Each row has a name. Each question is about the rows just above it.

[-15  -5   5  -7 -93] -> q_771
[-13  -1 -27   7   7] -> q_884
[ -8   0   0   0 -58] -> q_390
Shift each entry of [-8  0  0  0] by -1 times 1: => [-9 -1 -1 -1]
[-13  -1] with +1 step of 1 on every entry: => [-12   0]
[0] with +1 step of 1 on every entry: => [1]
[ -1 -27   7] with +1 step of 1 on every entry: => [  0 -26   8]
Move every entry of [-8  0  0] by -1 step of 1. => [-9 -1 -1]

[ 5  8 32  0  8 10] : q_342
[14  5 82 25  6 37] : q_72
[-3  7 22 23 14 36] : q_245
[ 1 14 21 15 25 31] : q_59
[ 5  8 32  0 25 15] : q_79
Shift each entry of [25] by -1 times 1: => [24]
Shift each entry of [32] by -1 times 1: => [31]
Move every entry of [21] by +1 step of 1. => [22]
Move every entry of [ 1 14 21 15] by +1 step of 1. => [ 2 15 22 16]
Shift each entry of [14  5 82 25] by +1 times 1: => [15  6 83 26]
Shift each entry of [15 25] by +1 times 1: => [16 26]

[ 19  -2 -39  -1]  q_79
[-56   0  74   7]  q_342
[ 90 -42   3  13]  q_72
[ 19  -2   1 -10]  q_771
[-22 -25  46 -16]  q_161
Shift each entry of [ 19  -2 -39] by +1 times 1: => [ 20  -1 -38]
Move every entry of [ 19  -2 -39] by -1 step of 1. => [ 18  -3 -40]
[-22 -25  46] with +1 step of 1 on every entry: => [-21 -24  47]
Shift each entry of [19] by +1 times 1: => [20]
[-25] with -1 step of 1 on every entry: => [-26]

